Below are the code and all the weights of a small trained network. Each question names an input and a target symbol and asks about switching units off, where a switched-off unit gives its printed mean instead of its output.

import numpy as np


def w(rows, s, z=0):
    codes = np.array(rows[::2]) - 128.0
    scale = np.full(codes.shape[1], s)
    scale[-1] = z or s
    return codes * scale


def f(y):
    return np.maximum(y, 0)


def softmax(a):
    e = np.exp(a - a.max(-1, keepdims=True))
    return e / e.sum(-1, keepdims=True)


def log_softmax(a):
    a = a - a.max(-1, keepdims=True)
    return a - np.log(np.exp(a).sum(-1, keepdims=True))


def net(x, mask):
    ids = ['βγδεζθλμξστφψω'.index(c) for c in x.split()]
    T = len(ids)
    res = E[ids] + P[:T]
    r = res
    for j in range(2):
        rows = slice(2 * j, 2 * j + 2)
        q, k, v = (r @ M[0][rows].T for M in (Q, K, V))
        z = softmax(np.where(np.tri(T) > 0, q @ k.T / 2**0.5, -1e9)) @ v
        o = O[0][rows]
        res = res + np.where(mask[j], z, o[:, -1]) @ o[:, :-1]
    y = f(res @ A[0][:, :-1].T + A[0][:, -1])
    res = res + np.where(mask[2:26], y, B[0][:, -1]) @ B[0][:, :-1]
    return log_softmax(res[-1] @ U[:, :-1].T + U[:, -1])


Q, K, V, O, A, B = {}, {}, {}, {}, {}, {}
E = w([
[133,147,194,61,56,155,144,175,82,250,149,132],'β',
[149,135,107,93,90,114,32,92,125,64,143,151],'γ',
[80,169,125,121,206,166,191,76,142,102,181,197],'δ',
[114,213,62,147,110,169,38,22,122,126,116,178],'ε',
[100,199,153,194,136,129,199,100,87,194,91,97],'ζ',
[206,140,171,103,151,179,16,161,109,153,189,156],'θ',
[170,117,138,177,135,166,215,165,201,185,197,100],'λ',
[137,95,177,116,29,139,132,82,193,162,156,99],'μ',
[176,79,109,134,70,138,187,142,229,132,212,93],'ξ',
[122,102,174,88,169,153,226,26,110,104,160,169],'σ',
[179,151,175,177,166,158,35,37,75,130,105,131],'τ',
[191,143,74,149,131,155,32,157,161,80,187,154],'φ',
[155,127,136,137,166,124,131,66,142,58,146,141],'ψ',
[195,197,138,191,212,190,37,130,88,164,153,148],'ω',
],0.017)
P = w([
[104,42,96,140,166,161,111,88,106,129,118,144],'0',
[173,220,187,107,96,185,118,135,110,60,180,134],'1',
[174,125,108,134,148,7,121,88,183,195,119,182],'2',
[145,197,189,158,88,150,124,142,117,65,201,117],'3',
[52,32,66,169,129,195,124,152,117,127,114,66],'4',
[109,183,182,191,63,133,144,157,114,62,213,100],'5',
[142,114,102,181,119,5,141,121,183,209,139,123],'6',
[89,200,159,189,34,135,167,152,127,89,223,91],'7',
],0.014)
Q[0] = w([
[184,180,158,155,108,8,130,76,184,170,167,218],'H1',
[125,136,146,151,93,232,137,117,140,26,151,97],'H1',
[79,78,94,68,159,252,118,167,106,85,60,39],'H2',
[118,208,194,194,41,242,130,98,78,43,255,74],'H2',
],0.0085)
K[0] = w([
[83,76,126,153,96,197,132,145,122,109,108,60],'H1',
[158,133,149,145,84,101,142,104,157,147,142,79],'H1',
[216,178,135,84,173,66,114,98,150,126,119,248],'H2',
[127,154,140,165,42,68,176,156,147,212,146,23],'H2',
],0.013)
V[0] = w([
[148,148,51,156,87,151,11,158,129,153,175,184],'H1',
[79,168,83,153,147,109,101,91,169,38,121,137],'H1',
[94,127,205,113,104,112,100,119,66,180,74,115],'H2',
[159,50,142,59,61,93,84,113,148,71,131,113],'H2',
],0.011)
O[0] = w([
[122,175,77,158,165,155,137,130,203,121,159,167,252],'H1',
[177,134,89,95,165,184,193,105,181,141,115,44,39],'H1',
[54,125,149,98,156,105,10,105,172,115,149,72,9],'H2',
[127,137,96,145,120,92,146,116,86,172,236,84,145],'H2',
],0.013,0.0043)
A[0] = w([
[77,87,78,77,248,112,111,69,204,199,114,49,88],'N1',
[158,79,103,143,138,113,180,160,50,214,165,171,63],'N2',
[130,70,92,149,77,133,182,121,89,115,62,212,1],'N3',
[189,198,210,97,126,177,164,121,190,88,120,27,140],'N4',
[194,9,52,117,165,94,164,185,59,170,49,118,93],'N5',
[202,186,111,54,138,174,157,169,210,42,59,165,46],'N6',
[96,75,96,136,185,137,124,55,178,142,28,136,72],'N7',
[171,183,203,32,93,201,212,90,112,84,122,132,64],'N8',
[127,109,172,129,41,142,89,124,139,65,150,160,108],'N9',
[118,155,125,191,166,128,131,106,68,222,100,132,145],'N10',
[12,87,121,119,187,61,74,93,143,192,150,49,39],'N11',
[135,135,192,81,147,118,80,104,193,80,72,144,141],'N12',
[154,8,89,195,79,70,128,87,137,181,183,215,99],'N13',
[175,97,108,113,130,118,179,18,91,101,143,128,144],'N14',
[100,174,122,137,70,141,103,59,83,77,120,148,117],'N15',
[141,238,117,114,100,115,159,119,83,68,221,65,66],'N16',
[47,162,151,69,175,89,141,102,75,86,193,84,124],'N17',
[161,174,84,113,130,139,134,172,134,129,186,63,99],'N18',
[97,46,84,118,173,102,132,159,136,164,14,151,97],'N19',
[75,65,30,103,183,14,109,104,61,176,189,53,63],'N20',
[153,209,134,187,134,193,154,132,157,129,188,130,74],'N21',
[87,189,92,75,162,94,177,128,104,116,151,16,62],'N22',
[89,193,129,2,100,117,139,232,134,163,132,108,58],'N23',
[152,118,2,109,124,173,102,50,156,143,80,47,172],'N24',
],0.0071,0.008)
B[0] = w([
[141,182,224,173,43,168,91,162,154,75,164,61,178],'N1',
[135,169,75,109,102,148,124,108,137,78,90,56,234],'N2',
[220,176,201,64,164,172,59,105,195,122,131,130,179],'N3',
[142,96,119,40,188,177,123,159,20,142,139,178,177],'N4',
[109,120,214,120,89,41,68,118,129,149,214,196,161],'N5',
[106,94,150,247,79,161,93,119,99,174,64,157,182],'N6',
[121,101,135,150,23,118,124,193,149,126,146,180,174],'N7',
[50,110,100,200,149,134,140,151,157,151,237,96,181],'N8',
[148,153,178,146,186,90,199,119,105,118,107,149,187],'N9',
[98,83,94,101,101,120,129,175,166,72,175,163,186],'N10',
[191,135,43,87,120,187,163,199,180,144,83,143,176],'N11',
[101,127,41,109,143,113,186,159,108,115,135,52,212],'N12',
[40,162,103,99,155,176,109,129,86,94,111,134,252],'N13',
[139,116,105,124,121,116,109,216,103,125,124,124,200],'N14',
[143,138,153,127,127,81,221,149,177,113,151,84,183],'N15',
[138,4,111,115,120,116,44,123,169,114,56,162,221],'N16',
[194,130,150,183,73,70,140,161,180,166,110,87,161],'N17',
[122,116,180,110,133,87,108,172,99,116,83,163,182],'N18',
[221,93,80,31,175,130,80,36,184,144,195,106,148],'N19',
[128,190,186,138,152,231,131,67,48,199,43,116,166],'N20',
[98,135,160,72,106,105,151,2,134,99,88,119,242],'N21',
[135,113,159,108,150,120,43,147,112,99,113,122,137],'N22',
[160,143,59,180,171,172,157,80,217,75,119,94,132],'N23',
[170,123,186,101,198,21,222,141,111,158,125,124,180],'N24',
],0.0071,0.015)
U = w([
[14,97,169,140,144,92,150,232,81,110,37,173,110],'β',
[147,156,179,93,205,128,138,17,98,108,107,58,94],'γ',
[163,20,115,162,154,127,137,162,117,193,143,184,184],'δ',
[167,185,230,210,92,143,200,122,88,153,119,164,45],'ε',
[138,2,118,72,133,100,96,127,159,132,44,137,74],'ζ',
[20,85,135,181,169,125,126,78,146,160,187,176,185],'θ',
[138,129,214,51,90,167,61,105,149,125,105,216,2],'λ',
[146,134,93,189,118,183,97,92,57,217,75,107,181],'μ',
[149,117,68,127,24,115,158,134,62,53,150,152,113],'ξ',
[58,39,238,210,33,46,63,65,87,168,149,110,165],'σ',
[155,148,138,186,111,113,105,204,189,123,172,66,184],'τ',
[134,99,91,161,156,83,199,67,129,185,85,143,147],'φ',
[131,93,124,143,171,46,208,168,67,191,175,141,171],'ψ',
[134,50,86,212,92,134,102,109,161,165,67,179,115],'ω',
],0.004,0.0047)

Each question gives the input, a string of symbols that net reads in full, and the target symbol t.
The units are the heads (2 rows each of Q, K, V and O) and the neurons (one row each of A and B). Each row of codes is followed by its name. A weight is (code - 128) times the scale printed after its matrix; where a second scale follows, it is the last column's (O, A, B and U).
mask holds one flag per unit, heads first, then neurons. A switched-off unit (its flag False) gives its mean, the last column of its rows in O or B, instead of its output. The means were averaged over made-up inputs and are rounded, as every weight is.
A unit's drop is (log p(t) with every unit on - log p(t) with that unit switched off) / (log p(t) with every unit on - log p(t) with every unit switched off).
The circuit of an input: a set's keep is (log p(t) with only the set's units on - log p(t) with every unit switched off) / (log p(t) with every unit on - log p(t) with every unit switched off). Starting from the 12 units with the biggest drops (on a tie, the unit counted first), units are removed one at a time, each time the one whose removal leaves the highest keep (on an exact tie, the one counted first), for as long as the keep stays at least 0.8.
circuit, biggest first: the units of the circuit, biggest drop first
unit that matters most: the unit with the biggest drop
k most important neurons: the k neurons with the biggest drops, biggest first
heads that matter: for each layer, one digit per head in row order, 1 if its drop is at least 0.15 and else 0, layers parted by /
input ψ μ γ θ τ γ φ σ, target σ: heads that matter -> 01
input μ ξ ψ τ β ε θ, target β: circuit, biggest first -> (H1 N13)
input ξ θ φ ξ ξ, target φ: circuit, biggest first -> (H1 H2 N21)
input τ τ φ λ λ μ ξ, target λ: circuit, biggest first -> (H2 N3 H1 N5)
input ω τ σ λ, target ε: heads that matter -> 01
input β ζ τ τ τ τ β, target τ: heads that matter -> 11
input λ ξ ξ τ φ ξ τ, target φ: 2 most important neurons -> (N21 N24)
input ε τ ξ, target ε: heads that matter -> 10
input ξ ζ ζ, target ξ: circuit, biggest first -> (H2 N2 N10)
input σ ε ζ ξ δ ξ λ μ, target σ: heads that matter -> 01
input ζ ε ψ θ τ, target ψ: unit that matters most -> H1
input σ ξ ω ψ φ, target ω: circuit, biggest first -> (H2 N6 H1)
input β ζ φ, target β: heads that matter -> 10
input β δ λ, target β: unit that matters most -> H1
input τ τ τ τ β ψ, target τ: circuit, biggest first -> (H2 N17 N11)
input τ μ τ, target τ: circuit, biggest first -> (H2 N1 H1 N21)
input ξ τ ψ τ ξ τ φ, target ξ: circuit, biggest first -> (H2 N2)
input μ γ ε μ ζ γ, target β: circuit, biggest first -> (H2 N12 N9)
input ζ τ τ τ, target β: heads that matter -> 01
input ξ τ τ θ, target ξ: heads that matter -> 01
input ζ ε ζ, target ζ: heads that matter -> 11
input ξ τ μ, target ξ: circuit, biggest first -> (H2 N2 N13)
input ζ ψ ζ ξ λ μ μ ε, target σ: most important neuron -> (N16)
input θ θ ζ τ μ ξ σ, target μ: heads that matter -> 01
input σ ξ θ τ ε ζ τ, target ε: 3 most important neurons -> (N1 N24 N6)
input τ θ ξ τ μ τ, target σ: heads that matter -> 01
input ψ ω β, target ψ: heads that matter -> 11
input τ ξ β τ ξ, target β: heads that matter -> 10
